Below are the code and all the weights of a small trained network. Each question names an input and a class and asks about switching units off, where a switched-off unit gives its printed mean instead of its output.

import numpy as np


def w(rows, s, z=0):
    codes = np.array(rows[::2]) - 128.0
    scale = np.full(codes.shape[1], s)
    scale[-1] = z or s
    return codes * scale


def f(y):
    return np.maximum(y, 0)


def log_softmax(a):
    a = a - a.max(-1, keepdims=True)
    return a - np.log(np.exp(a).sum(-1, keepdims=True))


def net(x, mask):
    res = np.array(x, float).reshape(1, 6) / 4 @ E
    y = f(res @ A[0][:, :-1].T + A[0][:, -1])
    res = res + np.where(mask, y, B[0][:, -1]) @ B[0][:, :-1]
    return log_softmax(res[-1] @ U[:, :-1].T + U[:, -1])


A, B = {}, {}
E = w([
[119,136,127,126,122],'x0',
[126,132,127,127,129],'x1',
[206,116,135,185,11],'x2',
[144,254,118,200,160],'x3',
[246,164,92,2,101],'x4',
[135,142,254,113,115],'x5',
],0.0086)
A[0] = w([
[197,104,143,168,129,232],'N0',
[72,100,111,164,121,71],'N1',
[62,97,130,114,79,160],'N2',
[107,103,143,168,130,96],'N3',
[183,115,133,164,68,76],'N4',
[101,99,114,183,142,181],'N5',
[110,88,19,134,129,142],'N6',
[81,72,136,83,80,54],'N7',
[112,45,147,60,91,112],'N8',
[172,62,143,112,102,196],'N9',
[114,125,126,79,196,254],'N10',
[143,4,131,113,156,194],'N11',
[183,141,135,80,105,104],'N12',
[93,135,234,71,92,80],'N13',
[218,142,93,108,153,199],'N14',
[71,126,171,162,98,65],'N15',
[131,169,110,77,95,104],'N16',
[144,130,104,175,62,87],'N17',
[115,102,116,62,123,182],'N18',
[112,96,201,236,155,93],'N19',
[99,96,142,96,96,57],'N20',
[158,140,236,138,143,157],'N21',
[174,103,151,177,37,70],'N22',
[111,188,151,97,172,224],'N23',
[79,145,241,75,111,141],'N24',
[186,124,129,92,193,133],'N25',
[93,97,1,130,129,101],'N26',
[178,161,175,82,97,108],'N27',
[128,208,158,143,139,80],'N28',
],0.012,0.0059)
B[0] = w([
[77,129,143,208,123,233],'N0',
[166,95,85,19,111,179],'N1',
[74,213,109,155,117,192],'N2',
[146,201,98,44,117,173],'N3',
[83,41,124,150,188,207],'N4',
[112,201,177,72,61,214],'N5',
[220,97,146,136,96,217],'N6',
[168,200,29,114,165,178],'N7',
[148,161,114,188,186,220],'N8',
[82,184,152,133,108,224],'N9',
[78,71,185,215,116,225],'N10',
[114,216,113,194,136,240],'N11',
[99,130,97,62,83,211],'N12',
[224,115,95,140,145,206],'N13',
[93,132,114,126,77,249],'N14',
[83,97,32,80,159,189],'N15',
[55,167,161,65,148,181],'N16',
[101,106,95,139,205,196],'N17',
[75,172,65,160,128,201],'N18',
[126,148,150,44,95,254],'N19',
[164,163,60,101,173,153],'N20',
[208,141,148,132,92,238],'N21',
[80,45,113,136,206,230],'N22',
[108,85,69,214,117,222],'N23',
[211,3,150,130,77,230],'N24',
[80,125,212,79,113,186],'N25',
[234,7,117,117,82,216],'N26',
[86,104,82,129,130,220],'N27',
[168,170,16,126,195,197],'N28',
],0.0061,0.009)
U = w([
[246,73,135,118,145,86],'0',
[91,142,151,178,117,255],'1',
[158,215,84,152,233,87],'2',
[43,38,150,149,231,60],'3',
[80,148,153,27,119,59],'4',
[97,144,182,207,65,152],'5',
],0.013,0.0066)

Each question gives the input, the list of numbers given to net, and the class t.
The units are the neurons (one row each of A and B). Each row of codes is followed by its name. A weight is (code - 128) times the scale printed after its matrix; where a second scale follows, it is the last column's (A, B and U).
mask holds one flag per neuron, in row order. A switched-off neuron (its flag False) gives its mean, the last column of its row in B, instead of its output. The means were averaged over made-up inputs and are rounded, as every weight is.
A unit's drop is (log p(t) with every unit on - log p(t) with that unit switched off) / (log p(t) with every unit on - log p(t) with every unit switched off).
The circuit of an input: a set's keep is (log p(t) with only the set's units on - log p(t) with every unit switched off) / (log p(t) with every unit on - log p(t) with every unit switched off). Starting from the 12 units with the biggest drops (on a tie, the unit counted first), units are removed one at a time, each time the one whose removal leaves the highest keep (on an exact tie, the one counted first), for as long as the keep stays at least 0.8.
circuit, biggest first: the units of the circuit, biggest drop first
most important unit: the unit with the biggest drop
k most important neurons: the k neurons with the biggest drops, biggest first
input [1,-3,-8,5,5,-3], class 3: most important unit : N10
input [7,-7,3,-6,-8,-7], class 4: circuit, biggest first : [N5 N1]
input [-7,1,6,5,-7,7], class 0: 2 most important neurons : [N21 N24]
input [-2,4,1,1,8,3], class 4: circuit, biggest first : [N12 N16]
input [-2,-7,-6,-6,1,6], class 1: circuit, biggest first : [N11 N22]
input [-4,4,-2,6,8,-4], class 4: circuit, biggest first : [N25 N14]
input [6,-2,6,-3,-7,8], class 0: circuit, biggest first : [N24 N13]
input [-7,-6,7,1,-3,6], class 3: circuit, biggest first : [N22 N4]
input [-4,-8,-1,8,5,2], class 1: circuit, biggest first : [N14 N25]
input [7,4,4,7,-6,-5], class 2: circuit, biggest first : [N28 N10]
input [6,0,2,-4,7,3], class 4: 2 most important neurons : [N12 N16]
input [6,8,-4,-5,3,6], class 1: circuit, biggest first : [N10 N11]
input [5,4,-5,3,-8,-7], class 4: circuit, biggest first : [N5 N1 N19]
input [6,-2,-1,-5,-5,-3], class 5: most important unit : N28
input [-8,0,-8,2,7,-2], class 3: 2 most important neurons : [N10 N23]
input [7,0,8,-1,-6,-3], class 3: 3 most important neurons : [N22 N17 N4]
input [2,0,-5,2,8,-8], class 0: 2 most important neurons : [N26 N6]
input [2,4,4,-7,6,-4], class 2: 3 most important neurons : [N8 N7 N11]
input [-3,-6,-3,-3,2,-7], class 0: 3 most important neurons : [N26 N6 N0]
input [-4,5,7,-7,-2,4], class 2: most important unit : N7
